| -1.47 |  0.36 | -0.99 |  2.37 |  0.50 | -1.00 | -1.92 |  0.07 |  1.00 | -0.32 | -0.18 | -0.78 | -0.10 | -0.70 | -2.20 |  1.65 | | <60>
| -0.02 |  1.31 |  0.15 |  1.71 | -0.36 | -0.58 | -0.95 |  0.17 | -0.38 |  0.09 | -0.06 | -1.57 |  1.01 | -2.26 |  0.12 |  1.15 | | <75>
|  0.22 |  0.92 | -0.70 | -0.73 |  1.16 |  0.09 | -1.62 |  0.42 |  0.59 | -0.22 | -0.14 | -0.85 | -0.27 | -1.02 | -0.34 |  0.17 | | <69>
| -0.59 |  0.16 | -1.13 |  0.38 |  1.59 | -0.02 | -2.06 |  0.04 |  1.71 |  0.12 | -0.23 | -0.40 | -0.49 | -0.78 | -1.11 |  0.56 | | <62>
|  0.09 |  0.80 | -0.75 |  2.60 |  0.66 | -1.44 | -0.73 |  0.31 |  0.75 |  0.24 | -0.43 | -1.17 |  0.68 | -1.29 | -0.87 |  1.78 | | <69>
| -0.25 |  0.87 | -0.39 |  1.40 | -0.05 | -1.08 | -0.96 | -0.33 |  0.64 |  0.26 | -0.53 | -1.60 |  0.90 | -1.98 | -0.37 |  1.01 | | <75>
| -1.29 |  0.74 | -0.80 |  1.97 | -0.17 | -0.67 | -1.73 |  0.12 |  0.52 |  0.00 | -0.15 | -1.43 |  0.68 | -1.52 | -1.63 |  1.99 | | <60>
| -0.80 |  0.70 | -0.67 |  1.38 |  0.07 | -0.51 | -1.78 | -0.05 |  0.96 |  0.20 | -0.27 | -1.14 |  0.27 | -1.30 | -1.42 |  0.84 | | <60>
| -2.07 |  0.50 | -1.17 |  6.74 | -2.09 | -1.41 | -1.40 |  1.11 |  0.77 |  0.01 | -0.97 | -2.50 |  1.61 | -2.74 | -4.21 |  3.56 | | <59>
| -0.53 |  0.69 | -0.73 |  0.81 |  0.23 | -0.73 | -0.53 | -0.37 |  1.18 | -0.12 | -0.25 | -0.40 | -0.39 | -0.76 | -0.61 |  0.93 | | <75>
| -0.68 |  0.66 | -0.05 |  0.73 | -0.38 |  0.11 | -0.89 |  0.51 | -0.16 |  0.13 | -0.09 | -0.53 |  0.20 | -0.75 | -0.54 |  0.53 | | <60>
| -0.12 |  1.01 | -0.88 | -0.44 |  0.09 | -0.58 | -0.88 | -0.47 |  1.15 | -0.10 | -0.35 | -1.02 | -0.57 | -1.76 |  0.06 |  0.78 | | <75>
| -1.09 |  0.72 | -0.73 |  1.32 | -0.45 | -0.51 | -1.57 |  0.37 |  0.71 | -0.13 | -0.22 | -1.35 |  0.43 | -1.35 | -1.31 |  1.85 | | <60>
| -0.44 |  1.46 | -1.21 |  0.41 | -0.47 |  0.68 | -0.79 |  0.80 |  0.87 | -0.64 |  0.02 | -2.16 |  0.52 | -2.68 | -1.16 |  1.47 | | <66>
|  0.23 |  0.99 | -0.38 |  1.09 |  0.44 | -0.64 | -0.74 |  0.08 |  0.88 |  0.31 | -0.19 | -0.65 |  0.13 | -1.39 | -0.58 |  0.67 | | <75>
| -0.38 |  0.73 | -0.71 |  1.17 | -0.54 | -0.26 | -0.86 |  0.36 |  0.32 | -0.65 | -0.15 | -1.57 |  0.58 | -1.54 | -0.77 |  1.36 | | <66>
| -0.30 | -0.14 | -0.90 |  0.65 |  0.72 | -0.69 | -1.96 | -0.70 |  0.97 | -0.31 |  0.10 | -0.86 |  0.14 | -1.20 | -1.93 |  0.20 | | <70>
|  0.35 |  0.20 | -0.36 |  0.60 | -1.46 |  0.41 | -0.29 |  0.37 | -0.18 | -0.02 |  0.35 | -2.08 |  1.40 | -2.48 | -0.33 |  0.84 | | <70>
| -0.03 |  0.15 | -0.69 |  2.80 |  0.35 | -1.13 | -1.54 |  0.50 |  1.00 |  0.52 | -0.56 | -1.12 |  0.90 | -0.94 | -1.56 |  1.20 | | <62>
| -0.87 |  0.66 | -0.90 |  2.63 |  1.11 | -1.37 | -1.23 |  0.04 |  0.83 | -0.27 | -0.78 | -1.02 |  0.11 | -1.43 | -1.22 |  1.28 | | <75>
|  0.26 |  1.64 | -0.87 |  1.20 |  0.60 | -0.30 | -0.78 | -0.14 |  0.77 | -0.10 | -0.34 | -0.79 |  0.41 | -1.69 | -0.80 |  0.52 | | <75>
|  0.59 |  0.63 | -0.61 |  0.00 |  0.66 | -0.85 | -0.98 | -0.41 |  0.88 | -0.32 |  0.05 | -0.78 | -0.15 | -1.20 | -0.35 |  0.49 | | <69>
| -0.15 |  2.27 | -2.81 | -1.05 |  2.38 |  0.64 | -4.21 | -1.53 |  3.10 | -0.53 |  0.60 | -1.87 | -0.47 | -3.57 | -2.48 | -0.61 | | <70>
| -0.15 |  0.62 | -1.14 |  0.54 |  0.15 |  0.12 | -0.60 |  0.01 |  0.44 | -0.63 |  0.18 | -0.86 |  0.21 | -1.05 | -0.90 |  0.63 | | <66>
| -1.69 |  0.63 | -0.84 |  3.01 | -0.38 | -1.10 | -1.75 |  0.08 |  0.82 |  0.21 | -0.38 | -1.07 |  0.32 | -0.80 | -2.54 |  2.04 | | <60>
|  0.48 |  1.51 | -0.41 | -1.06 |  0.67 |  0.08 | -0.03 | -0.85 |  0.78 | -0.26 |  0.14 | -0.30 | -0.08 | -0.59 |  0.54 | -0.41 | | <75>
| -0.46 |  0.05 | -0.56 |  3.36 |  1.59 | -1.06 | -1.41 |  1.24 |  0.09 | -0.09 | -0.63 | -0.27 |  0.35 | -0.63 | -1.60 |  0.67 | | <69>
| -1.27 |  1.00 | -1.43 |  1.14 | -0.15 | -0.38 | -2.10 |  0.19 |  1.24 | -0.59 | -0.01 | -1.47 |  0.34 | -1.91 | -1.68 |  1.68 | | <60>
| -0.25 |  1.23 | -1.04 |  1.34 | -0.48 |  0.42 | -0.64 |  0.98 |  0.35 | -0.42 | -0.13 | -1.20 |  0.32 | -1.53 | -1.11 |  1.16 | | <66>
| -0.52 |  1.62 | -0.83 |  2.51 |  0.24 | -1.13 | -0.60 | -0.78 |  0.66 | -0.12 | -0.56 | -1.20 |  0.68 | -0.87 | -1.22 |  1.19 | | <75>
| -1.07 |  0.09 | -0.38 |  2.19 |  0.97 | -1.05 | -1.22 | -0.65 | -0.08 |  0.06 | -0.30 |  0.04 |  0.07 |  0.09 | -0.87 |  0.49 | | <70>
|  0.37 |  0.93 | -1.05 | -0.10 |  0.11 |  0.30 | -0.84 |  0.33 |  0.73 | -1.41 | -0.17 | -1.14 |  0.42 | -2.01 |  0.54 |  0.42 | | <69>
| -0.52 |  1.04 | -1.35 |  1.68 |  0.76 | -1.03 | -2.24 | -0.78 |  1.79 | -0.03 | -0.06 | -1.71 |  0.49 | -2.23 | -2.68 |  1.05 | | <70>
|  0.35 | -0.43 | -0.25 | -0.63 | -0.32 | -0.24 | -1.00 |  0.26 |  0.84 |  0.50 |  0.04 | -0.89 |  0.09 | -1.25 |  0.09 |  0.87 | | <62>
| -0.24 |  1.88 | -1.58 |  0.21 |  0.70 |  0.04 | -2.25 | -1.30 |  1.84 | -0.35 |  0.20 | -1.71 |  0.34 | -3.14 | -1.80 |  0.27 | | <70>
| -0.45 |  0.56 |  0.03 |  1.11 | -0.11 | -1.03 | -0.30 | -0.52 |  0.63 |  0.27 | -0.49 | -0.51 | -0.04 | -1.07 |  0.04 |  0.67 | | <75>
| -0.44 |  0.54 | -1.44 |  1.81 |  0.76 | -0.53 | -1.30 | -0.70 |  1.54 | -0.40 |  0.14 | -0.68 |  0.27 | -0.98 | -2.57 |  0.61 | | <59>
| -1.47 |  0.74 | -1.01 |  2.08 | -0.20 | -0.66 | -1.95 |  0.00 |  1.23 |  0.27 | -0.18 | -1.21 |  0.19 | -1.65 | -2.22 |  1.24 | | <60>
| -0.79 |  0.69 | -0.90 |  3.17 | -0.78 | -0.90 | -1.63 |  0.38 |  0.31 |  0.02 | -0.22 | -2.54 |  1.37 | -2.85 | -1.63 |  1.93 | | <70>
| -0.53 |  1.13 | -1.16 | -0.12 | -0.75 | -0.03 | -1.91 |  0.14 |  1.21 | -0.09 | -0.02 | -2.19 |  0.45 | -2.76 | -1.16 |  1.71 | | <60>

|  0.11 |  0.27 |  0.12 | -0.05 |  0.13 |  0.44 | -1.05 |  0.33 |  0.06 | -0.01 | -0.08 |  0.13 |  0.08 |  1.44 |  0.28 |  0.35 | | (74)
| -0.60 |  0.21 | -0.25 |  0.17 |  0.00 |  0.71 | -0.20 |  0.40 |  0.91 | -0.06 |  0.28 | -0.21 | -0.33 |  0.82 |  0.34 | -0.10 | | (74)
|  0.50 | -0.28 | -0.42 | -0.53 | -0.20 |  0.10 | -0.73 |  1.51 | -0.15 | -0.18 |  0.44 | -0.50 | -0.51 |  1.45 | -0.55 | -0.54 | | (74)
| -0.04 |  0.04 | -0.03 | -0.16 | -0.17 |  0.68 | -0.64 |  0.33 | -0.36 | -0.23 |  0.16 | -0.53 | -0.65 |  2.85 | -0.01 |  0.08 | | (74)
|  0.36 |  0.07 | -0.48 |  0.56 | -0.11 |  0.39 |  1.53 |  1.29 | -0.56 | -0.54 | -0.30 | -1.42 |  0.06 |  2.48 |  0.34 |  0.09 | | (74)
|  0.18 |  0.14 |  0.13 |  0.67 | -0.25 |  0.70 |  0.06 |  0.21 | -0.29 | -0.13 | -0.44 | -1.66 | -0.46 |  1.39 |  0.67 | -0.30 | | (74)
| -0.28 |  0.08 |  0.20 | -0.31 |  0.07 | -0.92 | -1.79 | -0.02 |  0.49 |  0.35 | -0.29 | -0.16 | -0.87 |  1.65 |  0.23 |  0.29 | | (68)
| -0.24 | -0.01 | -0.52 | -0.44 |  0.27 | -0.29 | -0.69 |  0.20 |  0.15 | -0.17 |  0.63 |  0.01 | -0.26 |  3.01 | -0.11 | -0.02 | | (74)
|  0.09 |  0.07 | -0.99 |  0.39 |  0.58 |  0.50 |  0.07 |  0.09 |  0.65 | -0.46 | -0.78 | -0.09 | -0.17 |  0.01 |  0.43 |  0.04 | | (68)
|  0.22 | -0.45 | -0.59 |  0.53 |  0.22 |  0.68 | -0.96 |  0.11 |  0.42 |  0.21 |  0.15 | -0.28 | -0.05 |  0.64 | -0.20 |  0.13 | | (74)
| -0.22 |  0.11 | -0.07 |  1.06 | -0.34 | -0.11 |  1.00 |  0.93 |  0.43 | -0.63 | -0.04 | -2.01 | -0.04 |  3.56 |  0.32 | -1.53 | | (74)
| -0.23 | -0.17 | -0.19 |  0.24 |  0.12 |  0.93 |  0.43 |  0.09 |  0.56 | -0.34 | -0.04 | -0.31 | -0.58 |  0.99 | -0.23 | -0.78 | | (74)
| -0.49 |  0.28 |  0.10 |  0.12 |  0.05 |  0.28 | -0.79 |  0.53 |  0.24 | -0.05 |  0.32 | -0.55 | -0.32 |  3.64 |  0.12 | -0.55 | | (74)
|  0.12 | -0.06 | -0.35 | -0.19 | -0.29 |  0.22 | -0.20 |  0.06 | -0.09 | -0.12 |  0.04 |  0.55 |  0.24 |  0.13 |  0.05 |  0.83 | | (68)
|  0.39 |  0.22 | -0.74 | -0.09 |  0.46 |  0.47 |  0.51 | -0.41 | -0.24 | -0.95 | -0.22 |  0.15 | -0.23 |  2.57 |  0.06 | -0.02 | | (74)
|  0.27 | -0.16 |  0.27 | -0.02 |  0.38 | -0.14 | -0.23 |  0.68 |  0.44 |  0.25 |  0.07 | -0.91 | -0.03 |  2.15 | -0.29 |  0.37 | | (74)
| -0.08 |  0.05 |  0.40 | -0.10 |  0.26 |  0.81 |  0.22 |  0.37 |  0.00 |  0.22 | -0.49 |  0.32 | -0.19 | -0.78 |  0.21 |  1.48 | | (68)
| -0.13 | -0.06 | -0.45 |  0.76 | -0.35 |  0.31 | -0.53 |  0.31 |  0.68 |  0.26 |  0.44 | -0.70 |  0.28 |  2.38 | -0.55 | -0.45 | | (74)
|  0.65 |  0.12 | -0.28 |  0.03 |  0.25 | -0.35 | -0.55 |  0.30 |  0.18 |  0.65 | -0.03 | -0.41 |  0.30 |  0.10 |  0.40 |  0.54 | | (74)
|  0.21 |  0.05 | -0.04 |  0.52 |  0.35 |  1.10 |  0.24 |  0.40 | -0.24 | -0.22 | -0.21 | -3.87 | -0.26 | -1.52 | -0.32 |  0.22 | | (68)
|  0.71 |  0.19 | -0.18 | -0.91 |  0.40 | -0.19 | -0.08 |  0.13 | -0.39 | -0.17 | -0.20 | -0.38 |  0.45 |  1.16 | -0.19 |  0.36 | | (74)
|  0.23 |  0.01 | -0.42 | -0.09 |  0.68 |  0.28 |  0.09 |  0.44 |  0.09 |  0.16 |  0.11 | -0.42 |  0.20 |  0.90 |  0.14 |  0.74 | | (74)
|  0.93 | -0.17 | -0.67 | -0.03 |  0.25 |  0.05 |  0.20 |  0.66 |  0.08 |  0.48 |  0.00 | -0.95 |  0.26 |  0.84 |  0.22 |  0.77 | | (74)
|  0.55 | -0.06 |  0.01 | -0.60 | -0.06 | -0.27 | -0.54 |  0.70 | -0.23 | -0.34 | -0.09 | -0.81 | -0.61 |  2.33 | -0.38 |  1.92 | | (74)
|  0.51 |  0.03 | -0.52 |  0.12 |  0.08 |  0.05 | -0.55 |  0.26 |  0.09 |  0.47 |  0.00 | -0.36 | -0.35 |  2.70 |  1.59 |  0.53 | | (74)
| -0.17 | -0.80 | -0.34 |  0.72 | -0.02 |  0.88 | -1.02 |  0.59 |  0.55 |  0.62 |  0.53 | -0.53 | -0.38 |  1.06 |  0.24 |  0.39 | | (74)
|  0.25 | -0.03 | -0.13 |  0.05 |  0.20 |  0.29 | -0.15 | -0.13 |  0.44 |  0.19 |  0.07 |  0.28 |  0.37 | -1.64 |  0.02 |  0.38 | | (68)
| -0.29 | -0.38 |  0.05 | -0.11 | -0.06 |  0.54 | -0.77 | -0.01 |  0.38 |  0.25 |  0.03 |  0.07 | -0.47 | -0.36 |  0.30 |  0.20 | | (68)
| -0.09 | -0.08 |  0.04 |  0.23 |  0.13 |  0.34 | -0.64 |  0.22 |  0.57 |  0.17 |  0.17 |  0.44 | -0.03 |  1.26 |  0.29 |  0.47 | | (68)
| -0.30 | -0.05 | -0.13 | -0.04 | -0.06 |  0.15 |  0.17 |  0.65 | -0.09 |  0.08 | -0.15 | -0.01 | -0.03 |  0.75 |  0.50 |  0.58 | | (68)
| -0.02 | -0.32 | -0.72 |  0.71 | -0.36 |  0.73 | -0.89 | -0.32 |  0.76 | -0.08 |  0.19 | -0.54 | -0.63 |  0.95 |  0.47 | -0.63 | | (74)
